Each row has a name. Each question is about the rows just above it.

nit: [  5.8  15.2  82.1  35.6  36.0   8.0 -51.8 -20.5  -6.2  14.2  -6.4 -40.1
   7.3 -19.3 -26.9 -33.2  -9.7 -20.8 -55.8   3.8  50.3  -0.6   1.4  34.0
   2.5  43.1   2.9 -39.9 -46.1  17.5  -9.1  29.5 -39.8  11.1 -22.8   6.4
 -21.0 -25.5   6.0 -38.7   8.9   0.8  -7.0  30.7  18.8  15.1   9.8 -43.2
 -29.6   6.9  36.0 -42.0  17.5  50.1  -8.4   1.0]
fuz: [-13.5  18.7 -67.5 -27.0 -70.1   5.0  21.0  24.8  21.0   9.1   8.4  51.2
 -21.8  15.9   9.1  10.7  -8.4  24.9  40.8  -0.8 -46.5  31.0  -2.8 -17.0
   0.2 -48.4 -15.7  11.0  42.2 -37.6  11.8  -8.9  32.2   2.4  10.8 -18.7
  32.8 -10.2 -10.8  20.8  -3.5   5.9  10.9 -20.7 -41.8 -44.4  -5.9  33.3
  38.4  11.1 -44.8  49.1 -10.4   1.7 -10.3  -8.4]
Rus: [-15.4  -9.6 -16.2 -15.7   3.5   9.4   6.6  26.5  13.0 -11.4   5.9  13.7
 -15.0  16.1  -9.4  29.2  15.0  -2.0 -36.2  -9.4  14.9  12.6  20.8  -1.4
  11.5 -21.4 -14.8 -43.8  -6.0  -1.5 -18.5  24.3  -1.7 -36.2  -6.5  -2.5
  18.9 -10.0 -13.8 -14.9 -11.1  10.0  10.9  -7.3 -12.9   5.7  -0.2  -4.1
   3.2  14.2  -5.9  28.3 -19.3   5.2  -6.3 -22.5]
Mobo: [  9.2 -10.4  22.4  17.9  67.7   8.8  15.6 -20.1 -29.3 -13.4  -6.8 -38.4
  18.6  10.2  -4.8  -3.1  18.8 -25.8 -38.9  -3.2  11.1 -15.8  17.5  -0.2
  -0.5 -13.4 -12.5  -7.7 -29.5  23.4 -16.4  -1.0  -6.3 -23.9 -12.7   7.6
 -11.5  19.5  -1.3  -4.1   0.9 -16.2   1.0   3.6  22.5  49.3 -21.2 -15.0
 -20.1  -8.0  31.7 -24.7  -7.9 -21.7  11.8  -1.7]
nir: [ -5.9   7.6 -26.8 -10.0 -23.0   4.4  10.3   9.9   6.7   3.3   3.2  18.6
  -8.6  14.4   2.1   5.0  -1.1   7.6  10.0  -1.2  14.4  13.4   2.2  -6.8
   0.8 -20.8  -9.8   0.1  14.1 -14.3   2.1  -1.7  12.8  -3.6   2.2  14.4
  14.4  -4.0  -5.9   6.9   3.3   1.3   5.7  -8.6 -17.0 -13.8  -5.1  11.9
  14.7   5.4 -16.1  20.2  -6.4   0.4  -4.1  -5.5]
Whose row is [  9.2 -10.4  22.4  17.9  67.7   8.8  15.6 -20.1 -29.3 -13.4  -6.8 -38.4
  18.6  10.2  -4.8  -3.1  18.8 -25.8 -38.9  -3.2  11.1 -15.8  17.5  -0.2
  -0.5 -13.4 -12.5  -7.7 -29.5  23.4 -16.4  -1.0  -6.3 -23.9 -12.7   7.6
 -11.5  19.5  -1.3  -4.1   0.9 -16.2   1.0   3.6  22.5  49.3 -21.2 -15.0
 -20.1  -8.0  31.7 -24.7  -7.9 -21.7  11.8  -1.7]? => Mobo
Whose row is [ -5.9   7.6 -26.8 -10.0 -23.0   4.4  10.3   9.9   6.7   3.3   3.2  18.6
  -8.6  14.4   2.1   5.0  -1.1   7.6  10.0  -1.2  14.4  13.4   2.2  -6.8
   0.8 -20.8  -9.8   0.1  14.1 -14.3   2.1  -1.7  12.8  -3.6   2.2  14.4
  14.4  -4.0  -5.9   6.9   3.3   1.3   5.7  -8.6 -17.0 -13.8  -5.1  11.9
  14.7   5.4 -16.1  20.2  -6.4   0.4  -4.1  -5.5]? => nir
Which row holds [-15.4  -9.6 -16.2 -15.7   3.5   9.4   6.6  26.5  13.0 -11.4   5.9  13.7
 -15.0  16.1  -9.4  29.2  15.0  -2.0 -36.2  -9.4  14.9  12.6  20.8  -1.4
  11.5 -21.4 -14.8 -43.8  -6.0  -1.5 -18.5  24.3  -1.7 -36.2  -6.5  -2.5
  18.9 -10.0 -13.8 -14.9 -11.1  10.0  10.9  -7.3 -12.9   5.7  -0.2  -4.1
   3.2  14.2  -5.9  28.3 -19.3   5.2  -6.3 -22.5]? => Rus

vug: [-63.1 -72.3  22.4  39.1  20.4 -20.7  22.4  22.4 -63.1 -19.0]
masum: [-64.7 -75.3 -65.7  30.2  16.1  16.6 -16.7  16.5  28.3 -15.1]
ranif: [ 18.1 -67.7  25.0 -67.7 -44.6  17.5  -3.0 -46.2 -67.7   1.6]
The value that ranif holds more than once: => [-67.7]
Whose row is [-64.7 -75.3 -65.7  30.2  16.1  16.6 -16.7  16.5  28.3 -15.1]? => masum
Whose row is [-63.1 -72.3  22.4  39.1  20.4 -20.7  22.4  22.4 -63.1 -19.0]? => vug

sak: [ 66.8  58.6  50.9 -17.6  40.7  52.9 -68.4 -29.7  39.1 -19.1  41.2   7.3
 -48.9  66.9  33.2 -64.6  27.5  -1.2   2.8]
ruziv: [-29.1 -38.5  37.8   2.1 -18.6 -40.4  12.9 -58.0   1.4  12.4 -68.9  62.9
 -22.0   6.9  -5.0 -58.0  32.5 -58.0 -62.4]
nes: [ 18.5 -13.3 -43.6 -32.2  35.4  -1.0 -30.4  34.5 -30.5  37.6 -50.1 -38.0
 -50.3  30.5 -55.9 -55.4 -10.2 -20.1 -66.8]
sol: [  5.7 -40.4  17.3  21.0 -13.5  48.3 -62.9  11.8  23.4  23.4 -70.2  68.5
  -8.2  27.7  61.2 -30.4  -7.0 -65.8 -55.7]
noke: [  0.5 -44.6  -3.3  56.1 -33.9 -69.8 -44.3  26.0 -41.2  67.2  29.3  20.0
 -42.1 -44.2  26.6  41.2   5.9   8.1 -42.1]
Runok: [-36.0 -54.8 -43.6  47.4  25.1 -43.6 -43.6 -67.1  67.3   1.2  17.7  27.9
 -17.4 -20.9  41.6  54.0 -44.0  61.8 -36.5]
zitu: [-11.3 -33.4 -53.1 -11.4 -11.3 -28.4 -53.4 -22.9  11.9  -7.4   3.9 -29.6
  -8.5  31.8  44.1  48.8 -11.3 -52.2  20.5]
nuz: [-23.8  22.5  51.5 -14.0  59.6  70.3   3.1  63.2 -36.6 -36.4 -48.8 -55.7
  27.4 -58.7 -19.6  -4.0 -11.3 -14.0 -14.0]
torer: [-53.8 -27.9  23.7 -36.3  26.8  14.0 -41.0 -64.1  -5.9 -13.6  64.5 -70.0
 -52.8 -64.8   6.8  13.7  37.5  43.4 -61.8]
sul: [ 28.0 -27.5 -35.1  64.7 -56.4  20.3   3.5 -12.2 -18.0 -38.6 -44.5 -41.7
 -28.4 -69.4 -26.2  63.5 -26.4 -55.3  57.6]
lemef: [-58.8 -41.3 -11.9  -6.8 -49.8  -8.9   3.9  33.4 -56.7 -46.0 -35.1 -63.8
 -24.2 -17.8  -9.6 -26.2  32.6 -19.7 -10.5]
The value that zitu holds more than once: => [-11.3]
Repeated in nuz: => [-14.0]
Repeated in ruziv: => [-58.0]
Which value appears more than once in noke? => [-42.1]
Which value appears more than once in sol? => [23.4]
The value that Runok holds more than once: => [-43.6]

mem: [ 11.7  19.5 -17.6 -17.6   5.6 -42.1]
Nem: [-50.8 -70.1   0.7  28.7 -49.1 -48.1]
gov: [  5.6   5.6 -17.5 -34.8   5.6   5.6]
pom: [-44.7 -66.7 -43.1 -43.1 -43.1 -63.0]
logub: [  5.6   0.1   5.6 -34.8   0.1   5.6]
Repeated in pom: => [-43.1]
Which value appears more than once in mem? => [-17.6]
Whose row is [-44.7 -66.7 -43.1 -43.1 -43.1 -63.0]? => pom
The row with [-50.8 -70.1   0.7  28.7 -49.1 -48.1] is => Nem
The value that gov holds more than once: => [5.6]

mopo: [44.3 21.4 44.3 44.3  0.7 44.3]
veke: [-21.8  21.1  33.0  28.8  -1.2   2.8]
Divuf: [-70.7  22.1  23.1  41.5   6.2  43.2]
Repeated in mopo: => [44.3]
The row with [-70.7  22.1  23.1  41.5   6.2  43.2] is => Divuf
The row with [44.3 21.4 44.3 44.3  0.7 44.3] is => mopo

dovap: [ 55.6 -23.4  -4.4  -4.2   6.0   6.5 -42.0  21.9  21.9]
Popo: [ 50.7  16.3 -85.2   1.0  -5.4 -28.9  42.9  44.2  -1.6]
Vobi: [  7.6   7.3  14.9  13.4 -28.3  22.0 -39.3  21.6   5.9]
Vad: [ -4.8  46.9 -68.7 -22.9  -6.5 -50.1  36.9 -13.7  -1.2]
kuzo: [ 30.9  -5.6 -67.6 -31.7   6.8 -21.4  -1.0  -9.8  -4.9]
Vofe: [ 10.8 -35.0 -54.5  10.8 -54.1 -21.0  35.1  12.7  10.8]
rulin: [ -5.8  20.3  18.6  28.4 -16.2 -45.8  -0.3 -22.7  63.2]
kob: [ 16.3  -4.8 -47.0 -30.0 -18.3 -13.9  16.4  23.0 -15.4]
Veb: [ -6.0 -17.6 -20.8 -43.8 -13.8 -17.0  12.1  26.6   9.5]
vobud: [-37.0  -6.6 -19.4  31.3  13.0 -87.1  16.7  33.0  34.6]
Mese: [  5.0   1.1 -60.7   4.6   1.2 -36.0  11.4  -3.0  56.5]
befin: [ 20.9  -7.3   1.8  12.2 -62.4 -41.4   8.6   2.5 -67.0]
The value that dovap holds more than once: => [21.9]
[ 30.9  -5.6 -67.6 -31.7   6.8 -21.4  -1.0  -9.8  -4.9] is in which row? => kuzo
The value that Vofe holds more than once: => [10.8]

rano: [-71.1 -45.4  10.6  39.8 -20.1 -71.6  72.1]
rasof: [-22.4 -16.4 -33.0 -42.1 -36.1 -94.3  38.1]
res: [-38.5 -27.7  38.4  60.4  16.2   9.5  65.8]
roz: [ 62.1  12.2 -30.9 -82.0   5.4   7.4   7.4]
fizab: [-29.0 -24.9  33.9  48.3  17.5  14.8  57.6]
muza: [ -7.0   1.5 -36.4 -82.3  -3.5 -12.5  -7.0]
toz: [-18.5 -26.5  27.4  35.4  17.8  16.8  48.2]
Fove: [ 27.2 -13.1 -42.9 -79.0 -18.0 -47.2   0.5]
nisis: [  5.3 -43.2 -43.2 -64.4   1.9 -64.1   1.9]
Repeated in roz: => [7.4]
Repeated in muza: => [-7.0]
Where do [-18.5 -26.5  27.4  35.4  17.8  16.8  48.2] appear? => toz

sufas: [ -7.7   0.7 -59.3  44.7  60.8 -51.8  -8.7  41.0  12.1  17.8 -14.8  43.8
  23.4   9.9 -58.0  10.3   9.9  11.0  -6.1  -5.2  34.9   4.3 -13.2 -36.5
  45.8 -42.1  74.8 -19.2 -36.2  -9.9  -5.4  59.6  18.1  54.7 -19.0]
metov: [ 19.3  10.1 -49.8  10.2  23.9 -59.3  22.3  79.6  80.7   9.2 -84.5 -36.9
  27.3  23.8 -28.5  19.2 -36.2  24.7 -15.8  -3.4  -0.9  18.6 -23.9  11.9
  15.6 -46.2  56.3   6.5 -36.2 -21.8 -37.8  54.8 -13.5 -28.4 -28.6]
zemob: [ 14.8   0.7 -66.9  27.5  42.3 -70.5  -8.7  41.0  73.8   0.7 -43.8 -10.0
  27.3  27.3 -72.8  -7.5 -13.2   7.6 -13.4 -15.5  31.3  15.7 -21.3 -47.2
  19.0 -60.4  48.4 -19.2 -21.6  -6.0 -18.3  42.8  21.6  20.1 -38.2]
The value that sufas holds more than once: => [9.9]
Which value appears more than once in metov? => [-36.2]

mog: [-13.8 -19.5  48.2  75.2  48.4  -1.4  -6.7  17.0]
romar: [  5.4  23.6 -19.0 -13.2  26.7  -6.1  26.6  29.6]
vigum: [  4.4  18.8  27.8  28.1 -41.1  -5.1  12.7 -13.9]
nakos: [ 27.8 -11.4 -19.3   3.3  -0.8  25.3 -12.7 -10.6]
zurib: [ 13.0 -20.4  -6.2   6.0  12.5  19.7 -21.8 -13.7]
Riv: [  5.4  23.6 -19.0 -13.2  26.7  -6.1  -9.2  29.6]
daket: [-44.0 -13.8 -11.0 -12.3   9.2   9.2 -20.2 -20.2]
Mipu: [-24.5   7.3  10.9  10.9  -6.9  10.9  10.9   0.7]
Tele: [ -1.8  -9.6 -10.4 -24.8  24.8  23.2 -35.5  26.2]
Whose row is [  5.4  23.6 -19.0 -13.2  26.7  -6.1  26.6  29.6]? => romar
The value that Mipu holds more than once: => [10.9]
Where do [  5.4  23.6 -19.0 -13.2  26.7  -6.1  -9.2  29.6] appear? => Riv

runid: [ -5.5  13.9  -1.9 -16.4  48.5  -0.5 -52.7   7.3 -27.3 -48.1]
Suzil: [-0.4  7.4  3.1  0.4  0.8  3.1  3.1 -4.7  2.0 90.1]
Teko: [-23.1 -16.4  13.5  13.5 -23.1 -23.1 -52.1 -23.4   8.2  13.5]
kabek: [ 1.3 -2.1  2.2 -2.1  1.9  2.0 -1.1  0.2 -1.7  5.2]
Fati: [  0.0 -17.2  -4.7 -17.2  -2.5   6.4  -1.8   7.2  -1.6 -17.2]
zor: [-0.4  7.4  3.1  0.4  0.8 -1.0  0.9 -4.7  2.0  2.8]
bagop: [ 52.0 -17.8  35.2  35.3   0.7  23.9 -40.0 -29.2  37.7  -6.5]
rur: [ 2.1 -1.1  0.6  1.4  1.3  3.2  3.2 -0.9 -1.4  3.2]
begak: [ 2.1 -1.1  0.6  1.4  1.3  3.2  0.0 -0.9 -1.4  4.5]
The value that Suzil holds more than once: => [3.1]
Which value appears more than once in kabek? => [-2.1]
Whose row is [ 2.1 -1.1  0.6  1.4  1.3  3.2  3.2 -0.9 -1.4  3.2]? => rur
The value that rur holds more than once: => [3.2]
Repeated in Fati: => [-17.2]
Whose row is [-0.4  7.4  3.1  0.4  0.8 -1.0  0.9 -4.7  2.0  2.8]? => zor
Whose row is [ 1.3 -2.1  2.2 -2.1  1.9  2.0 -1.1  0.2 -1.7  5.2]? => kabek

